Each row is followed by its class.
[ -1  37 -19  26  39   7 -29  -6 -16  -8  -1   1  19 -22   5 -24  43 -17
 -48  -6 -21   4   4  23 -25  20   3 -57  69  56  30 -47]
E
[ 22  36 -34  -8  53  15 -14 -18  -3 -32   3   2  -9  17  -4 -14  25 -29
 -20   0   0  43  10 -20 -21 -16 -29 -25  39  34  -5 -38]
U
[-30 -28  -3 -45 -15   1  26 -12  12  16 -45   0   2  29  -8 -29  26  11
 -33  22  23 -11   5   0  22  35  32  37 -13  -5  -7   3]
H
[ -8   9   3  11  51  -7  -3 -24 -10  32  -7 -71  46   8  21 -19  11   9
   0  -5  18  20 -10 -14  23 -24 -61 -28 100  21   6   8]
L
[ -3  33  -2 -36 -42  15   5   7   4  30   4  36 -12 -30 -18 -11   2  26
 -27  17  50 -27  28  18  15  16  21  35 -74  16  28 -28]
E
[ -3 -29  -6 -22 -38  14  33  -7  32 -15 -25  12   0   9 -20 -13  10  15
   7  17  14  -1  19 -24   8  -2  19  14 -40   0  19  14]
C
[ 42  40 -52  58   5 -51 -20 -36  -3  50 -11   4  28  -1 -11  -7  49   3
   1  27  -1 -54  -6 -46  50 -29  26  21 -73   7   6  27]
F
[-20 -46  11 -45  -6  19  39  39  33  17 -23   5  33  17 -17 -28  24  -3
  -2  19   2 -19  20 -42   6  -9 -36  44   6 -16 -17 -15]
A
[  7  14 -28 -19   8  -3 -19  -6   7  13 -14  10  -6  -9   8   2   9 -13
 -20  13  27  -5  -2   6   9   6   1   3 -13  26 -15 -36]
U
[ -1 -13  -3  -3 -26   5   5  24 -22  27 -17 -11  -3  15  -5 -24  36   8
   6   1 -21   0  10  -8  26  -9  -3  12  -2 -16 -24 -11]
Y
[-22 -26 -23  -6 -40  -1  -4  -8  -5  -6 -16   9 -19   3   1  -7 -13   8
 -19   9  -7 -16  -8   7  29   9  40  13 -58 -10  18   0]
M
[-20  24  41 -61  20  36  52  21   4  -2 -40 -23  28  39 -27 -40  37  21
   1  30   4 -12   6 -17  18  31 -40  27   0  10  18 -19]
H
[ 28   2 -29  20  13  -5 -25   0 -32  47  -3  -8  10 -30   2 -15  44  -5
 -28   5  26  34  35  33   8 -21  -8 -10   9  24  -5  -2]
A
[-26  29  28 -47 -17  12  40   7   0  15 -29 -24  34  22 -22 -29  55  19
 -10  29  15  13  10 -35  21  11 -39  48  28  38  -1 -19]
L
[-24 -14   8 -23 -22  15  21  -5  19 -13 -38  -9   2  23 -10 -20  21  -1
  -9   6  -4 -16  -5  -1  22  25  19  16 -16   4  -4   2]
F
[-13  20  37 -65 -24   0  77  -7 -20  -9 -79 -24  -1  -1 -39 -45 103   7
   0  49 -26  57  45 -18   8  15 -12  43 -18  27  38  -7]
C
[ -4 -12 -10   0   1 -22   0  -7  -8  48 -29 -25   4 -16   7 -14  25 -12
 -18   4  16 -14  -7  22  36   2   1   4  -8 -11 -17 -15]
F
[-16  -2   7 -56  33  32  23   7 -19  23 -57 -17  30  11 -26 -39  68 -15
 -30  59 -16  25  22  -5  27   1 -16  23 -35  22   9 -59]
A
[ -3 -41  -9 -20 -34  49 -53   5  10  10  20  24 -19   2  34 -21  11 -14
 -25 -21  20  18   6  22 -33 -11   1  12   9  22   2 -22]
A
[-19  -9  33 -12   9 -10   4 -58 -24  14 -36 -69   8  19  27  -5  -6  -9
  19 -39  59  30 -50  49  27   9   0 -14 -16  13 -63 -17]
F
[ -2  17 -12  32  27 -41  10 -69  12 -29 -42 -45  17  -5  20 -35 -15 -40
  17 -18  18  33 -18 -23  10  25   3 -38   7  42 -23 -20]
F
[ 31  45  -5   0  16  10 -28  13  36   6 -32 -11  29 -31 -17 -13   9 -17
  41 -24  32  -9   2  57  21  37   8 -50  63  61  -1  -9]
T
[-53 -43   0 -64  60  72  25  46  -8   7 -14  -2  23  33 -13 -26 -50   8
 -75  60  13  20  18 -39  13 -16 -59  27 -62 -43  10 -78]
A
[-15  -7 -17  -3   1   6 -11  10 -15  32 -18 -23  -6  -5  11  -5  16 -22
 -19  23 -10  12 -26  34  26   9   8 -15   6  -4 -41 -30]
F
[-44   3  31 -61  -9  26  35  16  -3 -19 -48 -24  15  26 -32 -49  32  14
 -16  27  -5   1   1 -19  19  29 -31  37  -7  20  -5 -15]
M
[ 14  18  -5 -23   7 -13  11  15 -12  54 -23 -10   5 -17 -23  -5  27  -2
  -7  27  27  13  16  14  24   2 -19  18   9 -12 -54 -13]
J
[-32  10  25 -45 -14  39  29  30  -6 -27 -26  -3   9  25 -32 -51  62  25
 -11  21 -20  -5  24 -25  10  23 -18  46  -2  25  43 -17]
E
[  1  20 -11 -11 -46  24 -23 -20 -68  37  31   9 -42  21  -1 -28  36  23
 -56   2  43  69  55  32 -34 -26  -5  13 -33  27 -17 -25]
Y
[-19  23  11 -53  47  36  61  -2  18   6 -58 -54  36  33 -26 -35  15  33
  29  40  15  10   1 -33  28 -18 -53  12  11  36  -8  -3]
C
[  0  20 -20 -16  50   6 -14 -28 -10  -2  -7  -8  -2   6  17   2 -13  -9
 -34  11  19  14   4  -3  -9 -12 -18 -22   1  17  16 -21]
U
[-23  13  34 -43   3  33  17  38  -1  -5 -38 -26  42  36 -28 -59  50   6
 -15  23   3   5  -1 -23   8  17 -44  31  30  10  -2  -1]
T
[-17 -30  -3 -24 -19  14  29 -14  27   4 -40  -9  16  15  -8  -7 -11  21
  -2  31   8  -4  10 -22  12  -4  18  -8 -29  -6  16  32]
C
[ 23  14  -9  15  -1 -34 -33  12   2  29 -17 -13  28 -19 -16 -27  44 -18
  32   4  23   9   6   5  25  13 -10   9  37  26 -22  11]
T
[ -5  24   0 -21  33  38  21  -8  47 -29 -12   2   7  -6  16  -3 -39 -12
  11  -7   2   4 -26 -10 -29  -3 -19 -39  44  43   1 -41]
C
[ -8  21  32 -37   5  29  25   3 -17  -4 -45 -42  13  25 -10 -43  60  13
 -15  32 -14  11   2   7  13  25 -26  25  10   6   6 -20]
J
[ 20  23 -12  10  -4 -24 -33   5   1  33   5   9  17 -18  -4 -13   3 -16
  -9   5  34  10   1  -5  -2  -1 -10   0   6  -1 -19  -4]
T
[-11  15  25 -24  37  15  -5  16 -52   5 -39 -12  13 -10 -26 -42  90  12
 -43  -5 -13  -6  14   7  31   8 -19  38 -13  10  61 -38]
E
[-11 -27 -13 -24 -36  13  16  -4  -8  13  10  21 -30  21 -18 -18  19  -2
  -4  18  -2   4  31  -1  14 -16  29  33 -28  -3 -12  -8]
Y
[ -2  14  24 -36  19  38  10  42  -1  -9 -27 -16  18  20 -35 -36  77  20
  16  40  -4   8  19 -21  15  -5 -29  31  15  23 -20   7]
B
[  5  36 -17 -37 -62 -20  39 -25 -36  57   1   8 -34 -54 -23  -3  34  -9
 -54  53  68  68  47  51  35   7  32  31 -50  19  -5 -35]
L
[ 39  14 -63  49   6 -18 -24 -15  32  40  33  11  -6 -38  35  -6 -38  14
 -17  -1  71 -32  11  -1  -4 -38   5 -24 -33  -5 -11 -21]
B
[-13   6 -18   4  33   1   3  -6  -4  14 -11 -21   7   0   3 -17  -4 -22
 -28  15   0  22   5   1  -2  -1 -20 -34  33  10 -18 -19]
F
[-25  -8  41 -27 -24  35 -60  69 -36  42   0  31  21  -3  -5  26  15  27
 -50  19   8 -45 -15  55  14  26  11  35 -53 -13  40 -18]
T
[ -17   73   64 -101  -18   69   47  -15   35  -19  -19   -4   -5   28
   -2  -23    4    4  -25   62   -5    0  -13    3  -33   51  -23   22
  -23    7    2  -73]
J
[-24   7  15 -30   9  21  25  19 -14  11 -29 -28  14  38 -18 -37  37  16
  20  29 -31   2  14 -27  23  -1 -29  28  17  19 -18 -18]
Y
[-45 -13  12 -56   5  19  52   0   9 -20 -54 -30  19  27 -37 -47   8   2
   1  25   1   4  14 -18  25  19 -22   8  -3  26  -3 -18]
M
[  0  -4 -30 -23   9   4   0 -30  -8  25  11   2 -17  28 -12 -42  12  11
 -19  32  52  22  29 -21  15 -12  -3  45 -26   6   2  22]
H
[  34  -14   14   20 -114   52   -7   86   49  -26   -2   11    8  -13
    3  -70  112   40   12  -49    2  -68   13   22    3   43  -18   63
   49   38   31   14]
A
[ -3 -23 -16  -8  18 -29  -7  20  22  52 -35   5  19 -28   3   2   3   6
  -6   8  36 -23  16 -13  13 -11   2   2  -2 -12 -42  -6]
B
[ -4  -4  -9 -30 -14  21   9   1   9  11 -19  17   1  23 -12 -32  25   3
 -19   2  26 -12   5  -8  11  13  14  23 -13   9   3   2]
H
[  8  25 -28  23  28   9 -13 -14 -15  -3  10 -17  -8   3   3 -10   5 -17
 -30  13  -1  30  -4  11   2  -2  -8 -32   2   5  -9 -33]
F
[ 10  16 -10 -23  11 -14   0   8 -23  56 -13  20  -3 -23 -14 -11  23  -6
 -35   0  54   2  16  25  15  10  -4  19 -29   6  -9 -44]
H
[  9  24  -2 -19  20   4  -7 -11 -15  11 -10  15  -6  -5  -3 -19   2  -2
 -27  -8  37  15  18   4   0  19 -14   6 -39  10  35 -57]
H
[ -6  -2   2 -26 -29  18  -6 -12  -6 -29 -15  29 -23   9 -23  -9  21   9
 -36 -28   6  -8  11  10   3  12  25  21 -45   2  35 -13]
M
[  0  33  15 -15   6   6  25  13   2   0 -23 -18  36  14 -26 -24  58  16
  -4  11 -15   8  13 -59  26  -3 -43  30  45  14  29   7]
L
[ -8  -6  14 -28 -10  39 -35   3 -15  -4 -49   9   8   1 -15 -42  86  18
 -57   3  44  -4  25  30   4  22  29  29 -39  53  18 -22]
B
[ -9 -12  12 -19 -19  12  13   2  -1  -8 -34 -18  -2  15   2  -9   2   9
 -17  17 -14  18  12   4   5  29   5  -5  -8 -34   8  -5]
J
[  1 -11  25 -22 -34   0   4   2 -17  48 -29  -3  13 -10  -3 -18  46   7
 -39  -9  48 -34   4  41  10  14   0  31 -36  -7  -6 -36]
J
[-39 -27  16 -35 -56  -1  11   7  12  30 -14  -6  11   2  12   4  27   5
 -23   3  22   2  -7  18   6  23  11  23  59  23 -22  -6]
L
[-13 -19 -26 -10 -18 -24  -7  18  -7  47  -3  -7  -8  -7 -13  -9  12  28
 -13   6  31 -20   6   8  33  -8 -10  45   5 -10 -42  19]
M
[-33  -7  23 -21  -2  13  28  44  37 -19 -30 -21  55  30 -17 -50   5  -2
   4  30  -1 -29 -22 -47  13  30 -35  25  37  -1 -19   1]
T
[ 16  28 -34  40  35 -41 -13 -34  35 -11  21  -7  28   0  14 -13 -80 -29
  27   6  32  22 -17 -67  -8 -14 -19 -29  16  -2 -31  17]
T
[ -2  33 -22  10  48 -35  -7 -29 -31   8   7  -5 -13  -8   1 -14   0  15
 -45 -32  25  23  23 -11 -24 -25 -44  11  27  18  11 -16]
M
[-11 -29 -25 -13  -6  22   8  31  14  47  16  10 -11   6  12 -16 -38   1
  -4  10 -11 -35  -8 -32  25 -42  -9  13  13 -46 -32  12]
Y
[  6  14 -22 -30 -37  12   8  -9  21  -8 -13  23  -9  16   9 -12 -11  -5
  -9   6  23  -6   1 -44  -4  -8  -5  16 -62   2   0 -18]
U
[ 26  -5  -9  51  20  -4 -36   6 -28 -11  20 -11  -2  -4   7  -4  45  24
  12 -44  33  24  32  29 -20 -31 -11 -18  41  37   3  28]
B
[  -4   13   84  -65   43  -14  -27  -19 -100   26  -18  -18  -31  -43
    7   33   57   10  -16  -15   22   46   58   94   -6    7  -42   30
  -29   25  112  -26]
U
[  0 -35   9  10 -16  22  -9 -34  25 -29 -10 -18   7  42   7   9  56  41
  55 -31  18 -40  12  65   0  -8  62 -17  25  63  28  54]
B
[-21  -8  19  -5  28  12  11  37   1 -15 -20 -32  47  40 -20 -35  18  13
   2  20 -13 -10  -4 -35  20   4 -43  18  31 -15  16  17]
T
[  6   7 -21  -3  16  14 -26  24   1  34 -24  -2   8 -13  16  -8  22  10
 -38  22  11 -10 -12  -1  11 -13   5  -8 -17 -15 -27 -25]
B
[-19 -11   9 -29   7  24  21  14  30   3 -41 -28  39  23   8 -34  14   7
  12  21  -9  -2  -4 -32   9   9 -30  14  22  18 -18  -7]
A
[ -4  15 -39  12  53 -22 -36 -27 -26   8 -20 -25  -5   4   1  -9 -13  19
 -18   9 -16  32  20 -26  17 -12 -23 -16   7  -1  23  11]
M
[ 10  10  11 -14  27  20  -9 -23  -7  -2 -30   1  11 -10  -7 -15  21  12
 -26 -24  35  12  18   3 -14 -11 -18  -7 -14  35  46 -22]
C
